Here is a tiny trained network, its code and every weight. The questions are about switching its units off for an input and a class, where a switched-off unit gives its printed mean instead of its output.

import numpy as np


def w(rows, s, z=0):
    codes = np.array(rows[::2]) - 128.0
    scale = np.full(codes.shape[1], s)
    scale[-1] = z or s
    return codes * scale


def f(y):
    return np.maximum(y, 0)


def log_softmax(a):
    a = a - a.max(-1, keepdims=True)
    return a - np.log(np.exp(a).sum(-1, keepdims=True))


def net(x, mask):
    res = np.array(x, float).reshape(1, 8) / 4 @ E
    y = f(res @ A[0][:, :-1].T + A[0][:, -1])
    res = res + np.where(mask, y, B[0][:, -1]) @ B[0][:, :-1]
    return log_softmax(res[-1] @ U[:, :-1].T + U[:, -1])


A, B = {}, {}
E = w([
[131,125,125,131,125,123,130,127],'x0',
[111,87,110,151,147,78,152,169],'x1',
[128,123,118,130,132,121,132,128],'x2',
[223,62,149,35,47,63,137,135],'x3',
[155,198,70,166,52,166,231,179],'x4',
[94,201,84,122,110,2,142,27],'x5',
[124,135,130,123,127,130,122,128],'x6',
[219,195,229,153,216,78,186,137],'x7',
],0.0071)
A[0] = w([
[108,73,182,93,179,110,55,81,70],'n1',
[73,149,76,133,125,26,140,46,142],'n2',
[150,178,76,149,52,156,216,175,51],'n3',
[30,66,5,109,14,169,50,120,38],'n4',
[2,213,114,220,224,204,108,143,123],'n5',
[184,186,116,169,93,137,206,177,86],'n6',
[116,90,167,107,172,120,40,85,110],'n7',
[122,61,177,83,192,98,33,83,77],'n8',
[79,60,64,152,130,71,149,205,138],'n9',
[135,35,136,118,163,199,82,230,87],'n10',
[207,84,176,39,27,95,124,162,94],'n11',
[97,102,113,143,81,132,115,120,254],'n12',
[189,163,209,166,213,71,185,152,111],'n13',
[91,186,74,106,114,27,121,31,81],'n14',
[143,161,90,145,36,177,182,133,95],'n15',
],0.0066,0.009)
B[0] = w([
[60,156,98,133,131,83,152,183,162],'n1',
[166,127,182,170,95,202,142,169,215],'n2',
[63,148,112,129,135,95,145,174,170],'n3',
[102,172,182,14,228,160,194,76,196],'n4',
[155,53,93,113,59,60,187,64,247],'n5',
[71,142,106,114,156,96,126,153,180],'n6',
[83,164,106,151,120,92,136,187,172],'n7',
[69,160,95,150,128,85,158,175,175],'n8',
[179,172,126,117,162,146,80,91,176],'n9',
[148,135,192,177,113,190,195,155,186],'n10',
[121,78,114,124,102,80,180,72,192],'n11',
[195,150,97,131,146,133,1,123,255],'n12',
[144,147,128,58,208,159,84,65,205],'n13',
[136,112,206,180,98,209,193,171,195],'n14',
[74,167,95,148,136,84,118,162,171],'n15',
],0.0091,0.0088)
U = w([
[112,184,165,53,218,159,144,64,4],'0',
[2,176,95,149,122,68,151,227,41],'1',
[152,109,228,196,80,229,189,190,40],'2',
[136,8,98,119,51,58,190,34,44],'3',
[181,161,118,149,121,132,59,117,254],'4',
[151,136,122,150,128,124,78,128,238],'5',
[150,137,115,134,118,127,75,133,238],'6',
[152,146,124,148,122,132,72,132,204],'7',
],0.0091,0.0065)

Each question gives the input, the list of numbers given to net, and the class t.
The units are the neurons (one row each of A and B). Each row of codes is followed by its name. A weight is (code - 128) times the scale printed after its matrix; where a second scale follows, it is the last column's (A, B and U).
mask holds one flag per neuron, in row order. A switched-off neuron (its flag False) gives its mean, the last column of its row in B, instead of its output. The means were averaged over made-up inputs and are rounded, as every weight is.
A unit's drop is (log p(t) with every unit on - log p(t) with that unit switched off) / (log p(t) with every unit on - log p(t) with every unit switched off).
The circuit of an input: a set's keep is (log p(t) with only the set's units on - log p(t) with every unit switched off) / (log p(t) with every unit on - log p(t) with every unit switched off). Starting from the 12 units with the biggest drops (on a tie, the unit counted first), units are removed one at a time, each time the one whose removal leaves the highest keep (on an exact tie, the one counted first), for as long as the keep stays at least 0.8.
circuit, biggest first: the units of the circuit, biggest drop first
unit that matters most: the unit with the biggest drop
k most important neurons: the k neurons with the biggest drops, biggest first
drop of u: that unit's drop, to one decimal
input [3,1,-7,3,2,0,2,7], class 0: most important neuron	[n13]
input [3,7,4,-4,6,-6,2,-8], class 0: 2 most important neurons	[n4, n9]
input [5,7,4,1,-7,-7,-4,5], class 1: circuit, biggest first	[n8, n1]
input [0,-2,6,-6,-2,4,6,-4], class 3: 2 most important neurons	[n5, n13]
input [6,-4,-7,5,7,-3,-2,6], class 1: circuit, biggest first	[n6, n3]
input [6,6,-5,6,7,6,6,5], class 1: 2 most important neurons	[n6, n3]
input [5,-6,-2,-7,-7,-1,-4,-2], class 1: circuit, biggest first	[n7, n1]
input [-2,8,1,0,1,5,-7,-1], class 4: 3 most important neurons	[n9, n10, n12]
input [5,8,-7,-1,0,6,-1,8], class 0: 2 most important neurons	[n13, n12]
input [-8,8,8,-6,5,-5,0,-2], class 4: 2 most important neurons	[n9, n11]
input [-7,-7,-1,-7,8,0,3,-2], class 1: 2 most important neurons	[n15, n3]
input [-7,2,6,1,-8,6,5,4], class 1: 2 most important neurons	[n8, n1]
input [-4,3,-4,-1,-5,7,-7,-5], class 2: 3 most important neurons	[n14, n2, n13]
input [8,-2,3,-1,3,7,-3,-8], class 0: unit that matters most	n4
input [-5,-6,3,7,-3,0,-1,1], class 3: drop of n9	0.1
input [3,-8,-5,5,-7,8,4,-3], class 2: drop of n2	0.4
input [1,-5,7,-8,-2,-3,-2,4], class 3: drop of n5	0.8
input [-1,-5,6,4,7,1,-5,4], class 1: drop of n15	0.2
